Below are the code and all the weights of a small trained network. Each question names an input and a target symbol and asks about switching units off, where a switched-off unit gives its printed mean instead of its output.

import numpy as np


def w(rows, s, z=0):
    codes = np.array(rows[::2]) - 128.0
    scale = np.full(codes.shape[1], s)
    scale[-1] = z or s
    return codes * scale


def f(y):
    return y / 2 * (1 + np.tanh(0.7978845608 * (y + 0.044715 * y**3)))


def softmax(a):
    e = np.exp(a - a.max(-1, keepdims=True))
    return e / e.sum(-1, keepdims=True)


def log_softmax(a):
    a = a - a.max(-1, keepdims=True)
    return a - np.log(np.exp(a).sum(-1, keepdims=True))


def net(x, mask):
    ids = ['αδζλπτφω'.index(c) for c in x.split()]
    T = len(ids)
    res = E[ids] + P[:T]
    r = res
    for j in range(2):
        rows = slice(2 * j, 2 * j + 2)
        q, k, v = (r @ M[0][rows].T for M in (Q, K, V))
        z = softmax(np.where(np.tri(T) > 0, q @ k.T / 2**0.5, -1e9)) @ v
        o = O[0][rows]
        res = res + np.where(mask[j], z, o[:, -1]) @ o[:, :-1]
    y = f(res @ A[0][:, :-1].T + A[0][:, -1])
    res = res + np.where(mask[2:26], y, B[0][:, -1]) @ B[0][:, :-1]
    return log_softmax(res[-1] @ U[:, :-1].T + U[:, -1])


Q, K, V, O, A, B = {}, {}, {}, {}, {}, {}
E = w([
[80,187,126],'α',
[135,82,196],'δ',
[115,192,124],'ζ',
[150,176,119],'λ',
[5,110,108],'π',
[91,100,71],'τ',
[137,116,85],'φ',
[180,119,98],'ω',
],0.016)
P = w([
[3,188,130],'0',
[30,179,127],'1',
[57,141,102],'2',
[105,89,118],'3',
[120,74,119],'4',
[120,65,114],'5',
],0.0025)
Q[0] = w([
[149,39,106],'H0',
[205,56,28],'H0',
[72,183,3],'H1',
[170,90,109],'H1',
],0.028)
K[0] = w([
[114,174,46],'H0',
[111,255,96],'H0',
[181,24,152],'H1',
[164,145,101],'H1',
],0.031)
V[0] = w([
[97,145,87],'H0',
[99,151,225],'H0',
[40,2,57],'H1',
[31,139,180],'H1',
],0.0078)
O[0] = w([
[89,130,85,175],'H0',
[138,201,205,189],'H0',
[102,1,115,250],'H1',
[122,97,230,217],'H1',
],0.0071,0.0021)
A[0] = w([
[101,128,146,98],'N0',
[168,127,129,106],'N1',
[78,145,173,88],'N2',
[87,202,5,1],'N3',
[152,101,151,83],'N4',
[140,115,132,109],'N5',
[130,154,178,100],'N6',
[127,110,113,92],'N7',
[173,104,111,108],'N8',
[193,140,132,144],'N9',
[187,142,93,169],'N10',
[103,134,137,139],'N11',
[43,150,195,70],'N12',
[161,129,140,106],'N13',
[119,128,84,105],'N14',
[184,142,150,112],'N15',
[152,186,112,105],'N16',
[110,143,156,110],'N17',
[51,129,65,157],'N18',
[133,120,121,127],'N19',
[131,214,180,85],'N20',
[130,139,149,102],'N21',
[201,154,149,123],'N22',
[155,92,167,57],'N23',
],0.012,0.0074)
B[0] = w([
[140,107,119,129],'N0',
[125,110,177,113],'N1',
[136,77,102,158],'N2',
[141,17,252,146],'N3',
[118,171,141,118],'N4',
[126,141,137,117],'N5',
[77,117,128,142],'N6',
[120,128,126,116],'N7',
[141,99,168,122],'N8',
[129,126,189,141],'N9',
[205,113,138,168],'N10',
[132,118,117,154],'N11',
[155,40,87,199],'N12',
[113,127,156,114],'N13',
[112,138,120,136],'N14',
[109,142,188,126],'N15',
[129,185,153,133],'N16',
[117,102,117,134],'N17',
[181,205,121,254],'N18',
[134,129,124,128],'N19',
[39,181,152,166],'N20',
[106,121,131,117],'N21',
[118,156,209,139],'N22',
[112,185,137,126],'N23',
],0.029,0.0049)
U = w([
[33,133,40,28],'α',
[79,8,214,211],'δ',
[33,205,124,142],'ζ',
[101,232,229,54],'λ',
[156,48,81,2],'π',
[125,254,53,165],'τ',
[160,181,100,184],'φ',
[243,103,240,171],'ω',
],0.0043,0.003)

Each question gives the input, a string of symbols that net reads in full, and the target symbol t.
The units are the heads (2 rows each of Q, K, V and O) and the neurons (one row each of A and B). Each row of codes is followed by its name. A weight is (code - 128) times the scale printed after its matrix; where a second scale follows, it is the last column's (O, A, B and U).
mask holds one flag per unit, heads first, then neurons. A switched-off unit (its flag False) gives its mean, the last column of its rows in O or B, instead of its output. The means were averaged over made-up inputs and are rounded, as every weight is.
A unit's drop is (log p(t) with every unit on - log p(t) with that unit switched off) / (log p(t) with every unit on - log p(t) with every unit switched off).
The circuit of an input: a set's keep is (log p(t) with only the set's units on - log p(t) with every unit switched off) / (log p(t) with every unit on - log p(t) with every unit switched off). Starting from the 12 units with the biggest drops (on a tie, the unit counted first), units are removed one at a time, each time the one whose removal leaves the highest keep (on an exact tie, the one counted first), for as long as the keep stays at least 0.8.
units of the circuit, in order: the units of the circuit, biggest drop first
unit that matters most: the unit with the biggest drop
k most important neurons: the k neurons with the biggest drops, biggest first
which heads matter: for each layer, one digit per head in row order, 1 if its drop is at least 0.15 and else 0, layers parted by /
drop when u is switched off: that unit's drop, to one decimal
input τ π π, target τ: 2 most important neurons	N18, N3
input ω ζ ω φ, target ω: units of the circuit, in order	H1, N3, N10, N20
input ω α ω ω α λ, target ω: 3 most important neurons	N3, N10, N20
input ζ δ ω π τ ζ, target ζ: which heads matter	10
input ω ω λ, target ω: units of the circuit, in order	H1, N3, N10
input ζ δ τ, target τ: which heads matter	00
input τ π π π α, target π: 2 most important neurons	N12, N20
input τ α α ω α, target ω: 3 most important neurons	N3, N18, N20
input ω ω τ, target ω: unit that matters most	N3
input δ τ π, target π: 2 most important neurons	N12, N2
input ζ π ω ζ, target ω: which heads matter	11
input π ω δ ω φ α, target α: which heads matter	10
input ζ λ δ, target δ: which heads matter	00
input δ τ τ, target τ: which heads matter	01
input π δ δ δ π, target π: 3 most important neurons	N12, N2, N20
input λ ω α π, target ω: most important neuron	N3
input δ δ δ δ, target δ: drop when H0 is switched off	0.2
input τ ω φ, target ω: drop when H1 is switched off	1.2
input α ω α ζ, target ω: drop when N2 is switched off	0.0
input ω λ α, target ω: drop when N3 is switched off	2.1
